[ -5  -4  -7  -9 -29   0  -5   4   8   3   7   4   4   3 -18  -7  -9 -14
 -22  -1 -14  -3 -12  -2  -7   0  -4   4  -8 -62   4  -8   9   2  -5 -12
   0   2] : Z/<39>
[ -4   9  -2  -5 -12  -7  -6  -2   1  -3   1  15   4  -8  -4  -5  -8 -21
 -11  13  -7   2 -14   1  -1   1   4   2  -5  -6  -3   1   4   8 -15  -1
   2   2] : Z/<41>
[  1   6  -2  -8 -16   3   2  -2   5   4   0 -11  -4 -24 -24  -4  -4 -20
 -32  26 -11   4  -1  -2 -13  -1   1  -1   5  -6   6  -7  -7 -21 -18  -6
   2   2] : G/<45>
[ -4   7  -8 -12 -23   4  -6  -4   9   6   9  11   8  19  -2 -14 -10 -10
  -9   0 -10  -5 -15  -2  -1  -3   2   6  -7 -11  -2  -9   5  10  -1  -4
   2   6] : Z/<39>
[ -1 -13  -9  -2   7  -1   0   4   0  -2   1   5   5  -3  17  -3   3   3
   9  13   1  -5   3  14  -1  -2   8  -4   2   7   4  -5 -16  18 -25   2
   1   6] : K/<52>
[  2   3  -4  -9 -21  -1  -4  -6   9   0   6   6   1   4  -5  -7 -10 -10
 -16   5  -9  -2 -13  -2  -5   1   1  -1   0  -8  -2  -6   7  -4  -4  -6
   1   3] : Z/<41>
[  1 -16 -12   0  -1  -3   1   7   0  -8   1   0   7  -3  26  -2   2  23
   5   4  -2  -3   6   6  -1  -4   7   1   5   2   6  -7 -19   9 -28   0
  -6   7] : K/<52>
[ -2   8  -1  -4 -19   3  -3   1   9   3   5  -3  -6 -32 -38  -3  -7 -34
 -42  25 -13   3  -4  -6  -8  -1   2  -1  -4 -12   6  -5   2 -13 -11  -8
   3  -3] : G/<47>
[ -3   6  -1  -1  -3   3  -2  -4   3   5  -2   7   1   9   0  -8  -3 -13
   0  13  -1   8  -7   0  -2  -5   2   2   3  -2  -2  -2   3   8  -4   0
   3   3] : Z/<41>
[ -7  12  -4  -9 -17  -6  -3 -12   7   1   2  20   4  -2  -3 -13  -8 -25
 -10  21  -7   3 -22   6  -3   4   3   4  -3  -9  -5  -6   8   3 -13   0
   2   2] : Z/<41>
[ -2 -10  -4   0   1  -2   5   2  -3  -6   4  -1   8   3  20  -1   6  15
   2   1   2  -2  -1   2   1  -1   4   3   8   7   2  -3 -14   6 -14  -2
  -3   5] : K/<52>
[  0  -8  -6   1   4  -6   1   2  -1  -1   1   2   8  -4  21  -3   6  12
   6  13   0   0   3   3   1  -1   5  -2   6   8   4  -4 -21   4 -24  -3
  -5   3] : K/<38>
[ -6   3 -13 -12 -18  -9  -4  -6   4   0  11  17   8  -7   1  -9  -8 -20
 -15  16  -7   0 -20  -1  -2  -5   6   2  -4  -7  -2  -8   2  10 -24   0
  -2   6] : Z/<41>
[ -2  -7   0  -8 -18  -4  -4  -7   8  -9   2  15  11  -7   2 -12  -5 -13
 -29  16 -12   5 -17   2  -2   0   5   5  -7 -19   9  -8   0  10 -24 -14
  -2   2] : Z/<41>
[ -3  10  -3  -8  -4   0  -2   1   5  -2   2   3  -2 -28 -26  -3  -5 -36
 -27  28 -13  -4  -5  -2  -8  -1   2   0  -6  -8   3  -4  -2  -4 -14  -1
   3   0] : G/<47>
[ -2  11  -9  -9 -12   5  -3   2   4  11   8 -11  -5 -20 -30  -4  -4 -28
 -23   9 -11  -8  -3   1 -12   1   4  -1  -4  -8   1  -4   2 -16  -2   1
   1   0] : G/<45>
[ -6   4  -9 -12 -15   0  -2   6   4   7   6  -5  -3 -36 -37  -1  -8 -34
 -38  13 -12   0  -2  -2  -9   1   2  -3  -9  -8   2  -2  -1 -15  -7  -7
   1  -6] : G/<47>
[ -7   6   4  -8 -16   8  -3   3   6   4   3  -4  -4 -17 -26  -3  -7 -25
 -29   4  -6   0  -4  -3  -6   6  -3  -2  -8  -8   2  -3   5 -12   6  -2
   1  -1] : G/<47>
[  4 -23 -18  -1  -4  -6   0  15   1  -4   9  -4   5   0  17   0   1  25
   8   0  -3  -7  11   5  -1   1   6  -2   3   1   9  -6 -19   9 -23  -3
  -7   9] : K/<52>
[ -5  -8  -7  -2   1 -13   3   6  -3  -6   5  -3  10 -19  30   2   5  21
   2  -1   4   1   4   5   0  -1   5  -3  11  10   3  -4 -29  -3 -30   4
 -10   6] : K/<38>
[ -7   4  -4 -10 -19   0  -8   6   7   4   5  -2  -4 -34 -33  -6  -7 -34
 -41  11 -10   0  -9  -4  -9  -4   2  -4 -12 -10   4  -4  -4  -9  -9  -4
  -1  -2] : G/<47>
[  1  -5  -3  -4   4 -12   6  -1  -3  -6   1   4   9 -11  35  -1   4  13
  10   1   7   0   0   5   4   0   7   7   9  11  -1  -2 -28   7 -27   7
 -11   5] : K/<38>
[ -8  -7  -7  -5   5  -7   3   6  -2  -2   3  -3   8  -6  31   2   1  22
   9 -12   6  -6   5   6   1   1   9  -5  11  13  -2  -6 -23   2 -16   4
  -9   9] : K/<38>
[ -9   1  -5  -4  10 -12   7   1  -1  -3   5  -2   7  -4  35   0   6  18
  14 -11  11  -4   1   4   2  -1  10  -3   7  21  -6  -4 -25   2 -21  15
  -9   8] : K/<38>
[  1  -9  -8   0   7  -3   0   7   2 -13   3  -2  10   1  27  -1   3  26
   9   5   0  -5   5   3   0  -3   3   0   8   2   8  -6 -20   8 -20  -5
  -6   9] : K/<52>
[ -2   1   0 -11 -17  -5  -1  -9   3  -5   5  12   5   2   3 -10  -4 -10
 -15  11  -9   2 -10  -2  -1   0   2   3   1  -9   0  -8   2   5 -16  -7
   1   4] : Z/<41>
[ -5  -6  -9 -10 -24  -4  -6  -3   5   1  10  18  11  13   9 -13  -6  -3
 -10   0 -11  -2 -15   0  -1  -1   2   3  -5 -13  -2  -8   8  12 -16  -7
  -3   5] : Z/<41>
[ -2  -2  -5  -6 -22  -2  -4   5  11   6   9   1  -5 -24 -36  -1  -6 -28
 -35  13 -15   2  -5  -3  -8  -2   3  -9  -4 -11   6  -5   4 -10  -8  -9
  -2  -2] : G/<47>
[ -2   8  -3  -6 -18  -3  -6 -10   1   3   5  16   0  15  -1  -3  -5 -19
   1   4  -4   2 -18  -5  -1  -2   3   3  -2  -8  -5  -1  15   6  -2   2
   5   3] : Z/<41>
[ -5  -4  -1  -8 -26 -11 -12  -7   5  -6  10  28  11  -6   8 -13  -9 -20
 -22  26 -15   8 -19  -2   0  -1   8   6  -4 -15   1 -11   4  17 -34  -9
  -1   4] : Z/<41>
[ -4   3  -1  -6 -15   4  -7  -8   7  -1   5  11   4  10 -14  -6  -8 -13
 -14  -1  -5  11 -14  -2  -6   0  -1   4  -7 -13  -1  -2  13   6   4  -5
   1  -1] : Z/<39>
